Below are the code and all the weights of a small trained network. Each question names an input and a target symbol and asks about switching units off, where a switched-off unit gives its printed mean instead of its output.

import numpy as np


def w(rows, s, z=0):
    codes = np.array(rows[::2]) - 128.0
    scale = np.full(codes.shape[1], s)
    scale[-1] = z or s
    return codes * scale


def f(y):
    return np.maximum(y, 0)


def softmax(a):
    e = np.exp(a - a.max(-1, keepdims=True))
    return e / e.sum(-1, keepdims=True)


def log_softmax(a):
    a = a - a.max(-1, keepdims=True)
    return a - np.log(np.exp(a).sum(-1, keepdims=True))


def net(x, mask):
    ids = ['Φαβγεζηθλμξπτω'.index(c) for c in x.split()]
    T = len(ids)
    res = E[ids] + P[:T]
    r = res
    for j in range(2):
        rows = slice(2 * j, 2 * j + 2)
        q, k, v = (r @ M[0][rows].T for M in (Q, K, V))
        z = softmax(np.where(np.tri(T) > 0, q @ k.T / 2**0.5, -1e9)) @ v
        o = O[0][rows]
        res = res + np.where(mask[j], z, o[:, -1]) @ o[:, :-1]
    y = f(res @ A[0][:, :-1].T + A[0][:, -1])
    res = res + np.where(mask[2:6], y, B[0][:, -1]) @ B[0][:, :-1]
    return log_softmax(res[-1] @ U[:, :-1].T + U[:, -1])


Q, K, V, O, A, B = {}, {}, {}, {}, {}, {}
E = w([
[194,221,46,122,110],'Φ',
[75,86,69,89,182],'α',
[216,208,206,146,67],'β',
[207,104,188,142,71],'γ',
[216,190,163,182,151],'ε',
[152,48,117,156,154],'ζ',
[65,77,97,36,102],'η',
[100,156,145,40,61],'θ',
[72,99,28,131,253],'λ',
[27,157,72,22,149],'μ',
[230,130,157,232,184],'ξ',
[99,53,78,110,174],'π',
[132,234,137,110,151],'τ',
[174,157,117,200,216],'ω',
],0.0056)
P = w([
[69,124,142,165,111],'0',
[193,106,105,81,120],'1',
[137,126,208,67,172],'2',
[123,99,125,155,100],'3',
[211,118,208,4,188],'4',
[104,152,167,141,126],'5',
[137,126,85,137,93],'6',
[151,179,126,88,153],'7',
[128,167,78,137,104],'8',
[185,120,45,113,80],'9',
[92,162,168,89,179],'10',
[142,143,5,155,47],'11',
[125,181,16,120,149],'12',
[164,139,11,108,41],'13',
],0.011)
Q[0] = w([
[156,123,67,148,64],'head 0',
[250,126,95,15,183],'head 0',
[173,157,49,113,101],'head 1',
[196,138,115,54,179],'head 1',
],0.021)
K[0] = w([
[77,184,168,148,182],'head 0',
[123,188,1,209,49],'head 0',
[57,150,143,164,99],'head 1',
[122,140,42,184,55],'head 1',
],0.022)
V[0] = w([
[173,37,132,118,104],'head 0',
[195,98,133,251,213],'head 0',
[68,21,106,119,110],'head 1',
[163,142,204,149,14],'head 1',
],0.025)
O[0] = w([
[139,96,101,215,96,18],'head 0',
[4,121,132,98,75,3],'head 0',
[184,157,149,222,108,105],'head 1',
[160,58,24,151,194,129],'head 1',
],0.017,0.0043)
A[0] = w([
[131,85,62,189,6,43],'neuron 0',
[148,176,172,77,138,27],'neuron 1',
[154,211,77,122,65,210],'neuron 2',
[107,89,60,167,173,253],'neuron 3',
],0.012,0.0016)
B[0] = w([
[76,204,85,216,254,170],'neuron 0',
[62,82,183,167,232,251],'neuron 1',
[97,88,91,171,36,212],'neuron 2',
[161,50,201,113,55,208],'neuron 3',
],0.0096,0.012)
U = w([
[132,167,94,92,179,146],'Φ',
[160,191,199,168,46,252],'α',
[161,68,128,105,70,83],'β',
[114,73,24,237,134,73],'γ',
[98,123,122,95,79,207],'ε',
[94,204,41,230,157,58],'ζ',
[225,201,23,208,70,87],'η',
[231,139,61,150,107,94],'θ',
[98,167,254,139,48,17],'λ',
[195,239,204,147,191,148],'μ',
[13,136,46,171,109,160],'ξ',
[139,216,69,224,71,153],'π',
[88,133,149,82,249,128],'τ',
[67,197,179,38,61,64],'ω',
],0.0039,0.0038)

Each question gives the input, a string of symbols that net reads in full, and the target symbol t.
The units are the heads (2 rows each of Q, K, V and O) and the neurons (one row each of A and B). Each row of codes is followed by its name. A weight is (code - 128) times the scale printed after its matrix; where a second scale follows, it is the last column's (O, A, B and U).
mask holds one flag per unit, heads first, then neurons. A switched-off unit (its flag False) gives its mean, the last column of its rows in O or B, instead of its output. The means were averaged over made-up inputs and are rounded, as every weight is.
A unit's drop is (log p(t) with every unit on - log p(t) with that unit switched off) / (log p(t) with every unit on - log p(t) with every unit switched off).
The circuit of an input: a set's keep is (log p(t) with only the set's units on - log p(t) with every unit switched off) / (log p(t) with every unit on - log p(t) with every unit switched off). Starting from all 6 units, units are removed one at a time, each time the one whose removal leaves the highest keep (on an exact tie, the one counted first), for as long as the keep stays at least 0.8.
circuit, biggest first: the units of the circuit, biggest drop first
unit that matters most: the unit with the biggest drop
k most important neurons: the k neurons with the biggest drops, biggest first
heads that matter: for each layer, one digit per head in row order, 1 if its drop is at least 0.15 and else 0, layers parted by /
input μ ξ β, target ξ: unit that matters most : head 0
input μ θ ξ τ, target ξ: heads that matter : 10
input γ ξ μ μ τ π, target τ: circuit, biggest first : head 1; neuron 2
input Φ Φ π ω τ μ τ θ, target τ: heads that matter : 11
input ξ Φ π Φ ε μ θ τ μ ξ, target μ: heads that matter : 10
input μ π μ η β α, target β: circuit, biggest first : head 1; neuron 3; head 0
input γ η γ γ ε β ω η ξ μ τ ζ, target τ: heads that matter : 10
input μ μ μ γ θ ε ξ ξ ξ γ ε, target γ: circuit, biggest first : head 0; head 1
input ξ λ ξ, target λ: heads that matter : 01
input π γ α ζ ξ γ μ θ, target μ: heads that matter : 10
input β β γ γ μ ζ ω τ λ β τ ξ Φ ξ, target β: circuit, biggest first : head 1; neuron 3
input ε θ β, target θ: heads that matter : 11
input τ θ α μ β τ μ τ μ λ, target μ: heads that matter : 10
input ξ θ ω μ λ, target μ: heads that matter : 11
input τ β θ ξ, target θ: circuit, biggest first : head 0; head 1; neuron 1
input γ τ ξ ζ θ γ η β μ γ, target μ: circuit, biggest first : head 0
input ξ ξ ξ θ μ, target θ: circuit, biggest first : head 1; head 0; neuron 1
input μ μ ω ε ξ θ ω λ η μ μ ε, target μ: 2 most important neurons : neuron 1; neuron 3
input π ε η ω, target η: circuit, biggest first : head 0; neuron 1
input ξ γ β μ γ ξ β α μ β, target μ: heads that matter : 10
input μ μ τ λ η μ, target η: circuit, biggest first : head 0
input π Φ τ ζ μ θ η μ μ μ η, target μ: circuit, biggest first : head 0; neuron 2
